(in the rows, 128 means zero)
Known rows:
<1057>: [128 163 105 129 113 153 122 107 134 132 118 101 154 106 134 136 116 104
  88 161 136 153  93 142 100 110 124 160 126 104 113 132 125 100 108  82
 110 146 128 117 155 118  99  98 175 193 186 157]
<257>: [151 147 135 126  89 160 155 133 153 119 110  77 168  79 127 123 121 135
 100 158 173 169  76 140 107 142 141 158 151  69  87 153  74 101 115  97
 124 125 129 111 169 145  84  94 132 170 192 154]
<35>: [129 155 114 129 102 147 137 113 144 123 114 100 152  93 135 133 116 112
  87 156 138 157  86 149 111 110 125 153 126  88  98 140 125  97 112  87
 118 143 127 114 149 138  94  95 159 195 186 163]
<1030>: [123 153 120 133  87 143 147 113 153 130 120 105 150  83 131 122 130 111
  89 155 136 165  68 146 118 108 128 147 128  73  88 150 121 106 107  76
 125 132 122 108 153 140  89  93 153 192 185 162]
<1137>: [130 158 112 128 104 149 133 111 139 126 114 101 151  97 136 134 115 110
  88 159 138 158  88 147 107 112 123 156 127  91 103 138 126  99 111  87
 116 145 127 114 149 133  96  98 164 193 186 162]
<201>: [137 157 111 125 109 155 130 115 137 122 112  96 154 100 139 136 110 112
  91 159 143 156  96 147 102 119 122 160 133  96 106 137 116  96 111  92
 112 148 130 116 151 131  95  97 163 192 187 163]
<952>: [130 163 107 131 112 155 123 105 134 134 118 104 154 107 137 133 115 102
  88 162 136 154  91 143  99 113 126 160 124 105 114 135 123 102 110  82
 111 145 128 111 155 116 100 102 173 193 187 155]
<1204>: [129 156 113 130 100 147 138 114 143 125 115  99 151  95 135 132 117 113
  87 157 138 157  88 148 111 111 123 154 127  87 100 139 126  98 112  85
 117 144 128 113 148 137  95  95 159 194 186 163]
<1136>: [130 156 108 124 106 148 132 116 138 118 111  92 150  94 138 143 110 114
  86 154 140 155  98 148 107 111 122 157 133  93 100 131 127  92 108  92
 114 151 131 123 146 137  94  89 169 198 185 167]
<131>: [137 162 112 134 112 149 129 103 134 123 113 105 145 108 142 136 116 101
  90 166 127 149  98 153 101 111 117 152 127 104 115 132 129 101 117  79
 114 153 127 104 145 125 109 108 166 198 188 162]
<340>: [135 156 113 130 107 146 137 111 139 116 110 100 147 100 140 140 109 112
  89 161 136 153  96 152 111 111 118 152 127  93 105 135 128  94 115  90
 117 153 128 112 142 140  98  99 161 197 188 167]
<1279>: [122 148 125 135  68 137 160 115 166 134 128 103 147  62 122 115 148 112
  90 151 131 170  50 141 125 104 134 136 135  59  74 154 113 113 100  63
 132 118 116 108 156 145  88  83 144 190 180 163]
<674>: [131 156 110 126 106 148 133 116 138 116 109  96 150  96 139 141 110 112
  86 155 137 155  98 149 107 112 120 156 132  95  99 134 127  94 110  94
 115 151 130 120 144 140  96  92 166 198 185 167]
<644>: [111 102 115 120 113 165 122 125 140  76  95  56 160 114 146 146  88 107
 151 182 180 194 113 184 112 130 139 184 152  53 106 189  98  94 113 138
 159 152 136 107 184  98  82 106 173 197 189 159]
<897>: [126 149 133  96  87 147  98 116 131 100 162 111 129 127 126 161 120 140
 137 117 160 164  67 167  58  95 127 151 126  91 117 160 119 117 105  97
 112 174 114  91 131  60  87 122 191 204 149 154]
<571>: [133  77 148 145 164 154 149  93 159  81 110  78 125 104 139  97 116 116
 138 151  86 164 126 174  93  76 113 149 142 107  50 178 165  76 158 163
 140 126 196 107 101 132 190 128 149 188 152 193]
<743>: [123 107 141 121 120 149 121 123 124  89 135  98 153 108 142 125 107 154
 147 125 144 182  80 165 100 119 111 189 153  88  85 171 117  97 116 139
 129 144 144 114 137  89 107 133 183 169 171 172]

Facts:
[<998> <1000> <871> <443> <829> <406> <434> <332> <608> <780> <245> <657> <663> <833> <659> <1105> <649> <1047> <60>] η b
[<689> <1255> <965> <26> <257> <198> <1057> <952> <201> <674> <35> <1030> <742> <446> <633> <1136> <264> <340> <636> <774> <713> <927> <1137> <383> <373> <29> <442> <1145> <267> <972> <131> <363> <1279> <1204> <428> <921> <664> <1065> <104> <731> <1161> <938> <34> <346> <707> <1123> <463> <414> <403> <1013> <896> <573> <46> <1077> <402> <685> <485> <1120>] η a
[<897> <638> <422> <78> <356> <879> <845>] η d
[<63> <1059> <335> <413> <318> <571> <539> <1117> <179> <146> <850> <876> <1109>] η e
[<408> <1009> <626> <647> <227>] η f
[<1205> <394> <671> <67> <1048> <644> <994> <467> <549> <677> <848> <754>] η c
[<743> <770> <368> <1144>] η g
[<998> <63> <829> <335>] ξ <403>
[<1000> <257> <408> <467> <104> <413> <549> <1161> <318> <677> <1123> <539> <179> <60>] ξ <871>
[<689> <408>] ξ <443>
[<689> <257> <1030> <29> <1279> <346> <1123> <146> <485>] ξ <414>
[<1255> <829> <638>] ξ <707>
[<26> <664>] ξ <897>
[<26> <742> <879>] ξ <257>
[<63>] ξ <1000>
[<257> <743> <434> <644> <267> <467> <368>] ξ <713>
[<198>] ξ <731>
[<201>] ξ <921>
[<201> <368> <685>] ξ <104>
[<674>] ξ <638>
[<35>] ξ <1279>
[<443>] ξ <896>
[<1030> <743>] ξ <428>
[<1030> <394>] ξ <1145>
[<1205>] ξ <644>
[<742> <340>] ξ <402>
[<446> <383> <1145>] ξ <1120>
[<446> <413> <1161> <573>] ξ <927>
[<446>] ξ <1161>
[<394> <78>] ξ <879>
[<638> <770>] ξ <1117>
[<633> <994> <571> <1117>] ξ <413>
[<633> <1009> <402> <649>] ξ <131>
[<1136> <463>] ξ <1255>
[<1059> <467> <403> <1120>] ξ <965>
[<264> <1105>] ξ <573>
[<1009> <1161>] ξ <60>
[<636> <245> <707> <1123> <833> <1109> <60>] ξ <318>
[<743>] ξ <1205>
[<774>] ξ <671>
[<713> <442> <34>] ξ <1123>
[<332>] ξ <780>
[<332> <346>] ξ <34>
[<626>] ξ <1013>
[<626> <608>] ξ <442>
[<67>] ξ <1047>
[<1137> <146>] ξ <363>
[<1048>] ξ <46>
[<1048>] ξ <394>
[<78>] ξ <663>
[<972>] ξ <659>
[<994>] ξ <467>
[<994> <104> <879>] ξ <373>
[<1204>] ξ <485>
[<1065>] ξ <1077>
[<1065> <402>] ξ <571>
[<356>] ξ <850>
[<731>] ξ <952>
[<549>] ξ <770>
[<707>] ξ <1057>
[<707>] ξ <657>
[<848>] ξ <689>
[<463>] ξ <245>
[<179>] ξ <994>
[<845>] ξ <408>
[<1105>] ξ <227>

Rows:
No name comes twice in this set of rows, the named rows included.
[129 103 140 120 123 155 121 126 124  85 132  92 156 108 143 125 103 158
 150 127 151 184  84 164  99 126 111 191 159  89  84 171 107  95 113 145
 130 145 145 116 140  90 106 132 182 168 173 172] -> <368>
[135  75 144 139 162 154 149  96 161  77 109  76 124  96 138 102 117 118
 137 148  85 165 127 170  92  78 113 149 149 107  47 176 161  74 155 168
 139 125 198 115 100 135 187 121 152 193 149 197] -> <1117>
[115 163 114 130 106 147 130 108 137 130 112 119 156 109 141 119  97 113
  67 150 147 157  84 157 116  99 120 161  94  75  95 150 149  88 127  96
 116 155 126 103 137 149  84 105 155 199 184 162] -> <1145>
[128 154  98 115 103 143 131 124 142 108 106  81 147  80 134 159 110 118
  86 147 136 156 108 143 109 109 118 158 145  96  92 122 130  87  97 103
 112 155 134 144 141 143  92  68 180 208 180 177] -> <1255>
[ 99  78 143 147 143 158 146 101 174 120 137  81 149  82 113  72 145 114
 141 133  96 191  77 143 106  74 137 159 139  83  37 191 147  90 128 141
 144  82 189 119 139 104 166 109 159 168 152 175] -> <146>
[ 78  85 143 142 177 137 128 110 147  98 119  50 167  97  99 121 136 140
 141 132 122 170 114 131 105  56 143 184 113 105  69 153 193  73 131 152
 138  95 203 146 133 101 175 103 174 155 163 169] -> <1109>
[132 159 116 129 107 146 133 110 136 120 110 103 150 105 138 134 109 111
  85 160 140 152  94 152 110 110 121 154 120  92 106 138 132  97 119  88
 117 152 128 107 142 137  98 103 160 195 188 164] -> <264>
[119 162 113 129 108 148 129 109 136 129 111 115 156 108 140 122  99 111
  71 152 148 156  87 156 113 103 122 160 100  79  96 148 145  89 126  96
 116 155 126 105 141 145  86 104 156 198 185 162] -> <383>
[112 157 154 140 100 122 159 127 144 116 110  76 174  90 108 141 139 151
  97 160 183 149  73 133 123 100 154 160  96  63 110 136 138 104 125  69
 133 118 131 104 158 150  98 106 122 152 202 139] -> <1123>
[102 161 120 128 117 120 134 125 130 110 106  71 165  94 113 171 126 139
  90 152 160 143 102 130 118  90 136 168 105  93 116 111 162  93 107  79
 120 141 138 136 145 136 101  83 166 178 193 154] -> <636>
[135 168 115 135 114 153 126  99 134 132 116 111 149 114 141 128 112 102
  83 166 136 145  92 151  95 108 124 155 114 102 115 140 130 100 126  81
 111 150 127  99 144 127 107 115 159 192 185 154] -> <927>
[126 155 107 125 109 142 132 118 137 116 109  91 152  93 135 147 113 116
  88 155 140 154  98 145 110 109 122 158 129  94 103 130 131  93 108  92
 115 150 131 125 145 136  95  88 169 197 186 166] -> <463>
[ 88  90 127 135 168 174 116 102 154 122 124  94 167 110 128  67  94 118
 110 121 118 189 100 151  97  74 129 186 106  86  38 196 171  64 147 181
 126 109 196 126 130 110 146 116 170 177 148 177] -> <1059>
[129 164 119 132 109 148 132 105 138 127 111 115 152 112 141 123 101 112
  72 159 146 147  91 158 106 104 121 156 101  84 104 146 143  91 134  92
 116 156 127  98 137 148  96 113 148 196 185 160] -> <446>

The same nodes again, as new rows of numbers:
Known rows:
<1117>: [165  83 160 129 179 108 144 135 174 136 117 122 131 159 112 143 143  82
 151  94 131 144 144 129 104 139  99 148 102 138 128 130 150 128 147 145
  83 128 104 133 164]
<638>: [121 131 154 113 146 134 124 124 147 128 130 134  97 140 108 136 131 104
 142  99 141 114 141 122 130 139 146 142 138 121 153  98 113 110 147 115
 135 113  96 109 153]
<573>: [166 111 121 110 117  96 122  89 128 113 116 153 130 141  99 138 124 171
 117 135 109 125  81 146 148 144 163 140 135 146 152  93 131 149 122 120
 149 140 100 145 124]
<146>: [161  92 153 163 178 112 139 150 168 171 122 131 131 166 116 152 151  98
 143 103 116 142 159 133 101 120  92 137  93 141 129 132 143 140 163 124
  71 157 123 137 147]
<467>: [101  98 166 111 140 141 115 116 156 139 150 128 133 143 113 156 153 108
 130 100 123  99 164  97 128 138 122 135 123 135 131  85 142 109 143 101
 147 113 110 110 143]
<402>: [141 116 122 119 120 123 146 111 123 114 113 150 118 127  95 132 128 134
 130 117 121 120  86 126 144 136 152 147 122 131 140  99 115 157 134 131
 145 143 106 132 125]
<571>: [167  83 158 129 178 105 139 132 175 138 115 124 134 160 112 144 144  86
 148  95 129 144 144 132 104 139  99 147 104 141 131 129 151 128 146 142
  84 129 104 133 161]
<1065>: [141 108 116 124 119 129 145 105 121 117 124 146 116 132 101 131 120 142
 137 126 118 130  87 131 143 125 157 147 123 131 137 100 108 151 136 122
 140 153 116 129 129]
<1077>: [144 120 130 102 123 110 147 108 128 100  99 152 120 122  88 131 132 126
 123 107 129 109  80 122 146 152 151 149 125 132 144  97 124 160 124 147
 153 124  88 134 125]
<422>: [125 137 155 120 145 128 119 131 146 138 126 140 100 144 107 140 137 112
 135 104 136 111 146 122 129 136 146 135 139 124 157  99 120 117 151 109
 135 121  99 114 145]
<406>: [125 121 149 113 141 129 121 126 137 135 136 137 124 142 105 150 144 107
 133  98 129 121 152 106 120 142 129 140 129 139 145 106 130 120 144 109
 128 119 110 133 138]
<1057>: [136 118 131 101 124 121 156 113 126  96 101 149 116 117  87 127 130 111
 131 101 134 109  80 114 145 150 148 154 122 126 139  98 118 160 126 152
 153 123  90 128 131]
<1161>: [144 116 122 118 121 120 144 110 124 116 112 151 119 129  94 132 128 138
 128 119 120 118  85 127 144 136 152 145 123 132 142  98 117 158 131 130
 144 143 105 133 124]
<1204>: [135 123 116 149 119 133 145 124 116 142 120 155 115 133  99 136 132 146
 127 125 110 120  99 128 140 117 147 139 114 130 140 103 105 166 148 113
 134 170 125 134 114]
<63>: [161  76 152 141 178 120 143 134 169 146 129 119 129 164 119 142 137  87
 158 102 127 155 149 133 101 122 101 149 100 137 125 132 138 124 153 132
  78 143 118 128 166]
<1144>: [125 155 133 106  86 137 142 105 129 127 130 154  95 126 129 122 118 119
 147 116 118 104 126 105 159 173 137 136 136 124 166 117 117 152 146  98
 108 112 118 144 143]
<1136>: [131 104 116 122 121 145 156 109 119 112 127 141 111 126 100 123 117 125
 148 119 126 134  87 122 141 121 155 154 119 123 131 102  98 148 137 127
 141 150 118 120 135]

Rows:
No name comes twice in this set of rows, the named rows included.
[121 133 151 133 144 138 119 129 144 148 138 137  98 147 112 140 133 121
 139 108 131 118 149 129 128 127 145 137 134 123 153  99 108 114 155  99
 126 132 110 113 145] -> <78>
[120 111 143 121 141 144 124 121 134 138 152 131 118 145 112 146 134 112
 144 104 126 133 152 111 120 128 131 145 126 136 139 106 115 111 147  99
 121 129 122 127 144] -> <833>
[133 117 100 131 122 142 150 101 121 125 102 154 109 146 104 144 126 140
 141 123 109 127  86 112 137 130 148 143 135 140 140 110 114 138 125 117
 134 190 111 118 114] -> <774>
[ 97 100 159 134 138 149 113 124 151 160 158 129 131 148 118 160 155 121
 130 110 113 104 172 100 127 123 120 130 117 135 129  87 133 113 154  86
 138 136 126 110 137] -> <848>
[159 105 143 109 135 101  85  90 143 136 154 136 138 166 117 157 129 170
 122 131 109 140 143 143 128 144 147 133 147 161 156  97 142  99 130  82
 126 124 111 150 141] -> <1105>
[136 132 118 158 118 128 142 131 115 155 116 160 117 135  98 141 139 153
 119 125 104 113 103 127 140 116 143 133 109 133 142 103 109 174 153 109
 131 178 127 139 104] -> <1137>
[138 132 130 122 123 113 149 124 125 121  96 159 119 123  88 137 141 128
 117 106 122 101  91 118 144 144 143 142 118 131 145 100 122 172 134 140
 147 139  97 138 114] -> <414>
[138 141 130 135 122 108 146 133 124 137  93 165 122 123  86 142 148 134
 108 107 116  95  97 119 144 142 139 136 113 132 148  99 124 182 141 134
 143 148 101 143 102] -> <363>
[141 119 122 122 120 123 146 115 121 119 110 153 118 127  94 132 131 132
 128 117 121 117  90 121 142 133 152 143 120 131 140 100 117 161 136 131
 146 147 108 132 123] -> <938>
[120 136 158 114 144 120 127 139 142 139 120 144 124 134  97 153 158 100
 119  82 132 101 153  99 122 154 118 140 122 138 148 104 135 134 143 120
 128 110  96 138 127] -> <780>
[166  88 158 134 177 106 141 139 173 144 113 127 133 161 113 146 148  83
 147  95 128 142 150 127 102 136 100 142 102 139 130 131 153 132 150 143
  86 133 106 134 158] -> <876>

